Below is a small trained network, with its code and all its weights. Each question gives an input and a class and asks what happens when units are switched off, that is, made to give their printed mean instead of their output.

import numpy as np


def w(rows, s, z=0):
    codes = np.array(rows[::2]) - 128.0
    scale = np.full(codes.shape[1], s)
    scale[-1] = z or s
    return codes * scale


def f(y):
    return np.maximum(y, 0)


def log_softmax(a):
    a = a - a.max(-1, keepdims=True)
    return a - np.log(np.exp(a).sum(-1, keepdims=True))


def net(x, mask):
    res = np.array(x, float).reshape(1, 4) / 4 @ E
    y = f(res @ A[0][:, :-1].T + A[0][:, -1])
    res = res + np.where(mask, y, B[0][:, -1]) @ B[0][:, :-1]
    return log_softmax(res[-1] @ U[:, :-1].T + U[:, -1])


A, B = {}, {}
E = w([
[150,92,75,169,210,58,164,138,71,249,158],'x0',
[82,217,97,140,124,69,54,130,6,85,193],'x1',
[134,130,133,134,197,122,117,107,138,105,118],'x2',
[136,78,63,37,70,32,98,66,93,132,43],'x3',
],0.012)
A[0] = w([
[138,91,97,57,108,104,70,78,101,141,70,181],'N1',
[92,193,96,176,124,104,76,132,91,127,153,47],'N2',
[196,62,186,121,126,174,184,120,195,162,105,36],'N3',
[124,158,135,103,86,185,79,128,161,57,108,50],'N4',
[133,184,201,169,145,156,143,195,167,133,196,157],'N5',
[106,193,161,133,121,100,82,133,90,125,171,14],'N6',
[222,95,115,143,124,179,149,144,206,165,84,4],'N7',
[103,150,190,80,86,172,87,114,161,47,118,99],'N8',
[150,125,96,68,95,43,142,23,129,129,90,153],'N9',
[105,123,146,209,147,185,159,195,113,112,179,168],'N10',
[177,102,92,160,177,81,148,152,94,245,169,73],'N11',
[128,186,167,179,167,210,117,163,145,160,183,133],'N12',
[82,165,103,155,113,118,69,153,70,81,171,6],'N13',
],0.012,0.0031)
B[0] = w([
[136,181,191,82,98,143,200,135,54,81,151,241],'N1',
[101,96,113,182,77,40,113,88,167,116,107,206],'N2',
[124,128,57,156,63,48,100,71,153,125,89,247],'N3',
[70,111,98,150,209,205,88,164,140,145,180,220],'N4',
[150,166,190,80,95,113,200,145,126,93,137,243],'N5',
[112,99,72,132,124,87,111,60,153,101,40,197],'N6',
[136,97,102,190,94,83,107,75,145,70,95,228],'N7',
[70,84,128,184,206,211,117,191,157,218,159,241],'N8',
[174,175,215,82,99,147,136,140,68,88,145,251],'N9',
[172,177,186,73,124,120,182,154,104,84,166,233],'N10',
[95,88,125,175,207,200,57,247,118,208,138,252],'N11',
[129,127,167,75,103,145,162,125,104,98,118,243],'N12',
[196,94,31,177,63,109,136,101,116,118,106,216],'N13',
],0.011,0.018)
U = w([
[167,159,175,3,106,139,158,136,100,97,116,205],'0',
[102,115,126,176,172,183,92,199,123,189,121,162],'1',
[152,118,90,187,86,77,111,25,132,114,89,4],'2',
],0.013,0.0013)

Each question gives the input, the list of numbers given to net, and the class t.
The units are the neurons (one row each of A and B). Each row of codes is followed by its name. A weight is (code - 128) times the scale printed after its matrix; where a second scale follows, it is the last column's (A, B and U).
mask holds one flag per neuron, in row order. A switched-off neuron (its flag False) gives its mean, the last column of its row in B, instead of its output. The means were averaged over made-up inputs and are rounded, as every weight is.
A unit's drop is (log p(t) with every unit on - log p(t) with that unit switched off) / (log p(t) with every unit on - log p(t) with every unit switched off).
The circuit of an input: a set's keep is (log p(t) with only the set's units on - log p(t) with every unit switched off) / (log p(t) with every unit on - log p(t) with every unit switched off). Starting from the 12 units with the biggest drops (on a tie, the unit counted first), units are removed one at a time, each time the one whose removal leaves the highest keep (on an exact tie, the one counted first), for as long as the keep stays at least 0.8.
units of the circuit, in order: the units of the circuit, biggest drop first
top k neurons: the k neurons with the biggest drops, biggest first
drop when u is switched off: that unit's drop, to one decimal
input [5,-8,1,-3], class 2: units of the circuit, in order -> [N3]
input [-8,-8,-8,-4], class 1: top 2 neurons -> [N8, N4]
input [4,-1,2,3], class 1: top 2 neurons -> [N11, N5]
input [7,6,4,6], class 1: top 3 neurons -> [N11, N5, N10]
input [0,6,6,-7], class 0: top 3 neurons -> [N10, N5, N12]
input [3,7,0,-6], class 2: top 3 neurons -> [N2, N13, N6]
input [6,-1,-8,-7], class 0: top 2 neurons -> [N10, N5]
input [-7,-6,4,-1], class 1: top 2 neurons -> [N8, N4]
input [6,7,-1,1], class 2: top 4 neurons -> [N2, N8, N13, N6]
input [-8,-5,-7,2], class 1: drop when N8 is switched off -> 0.2
input [8,0,-5,5], class 1: drop when N11 is switched off -> 9.2
input [6,2,0,-8], class 0: drop when N10 is switched off -> 0.1
input [3,0,8,-5], class 0: drop when N3 is switched off -> 0.0
input [8,6,-1,4], class 1: units of the circuit, in order -> [N11]
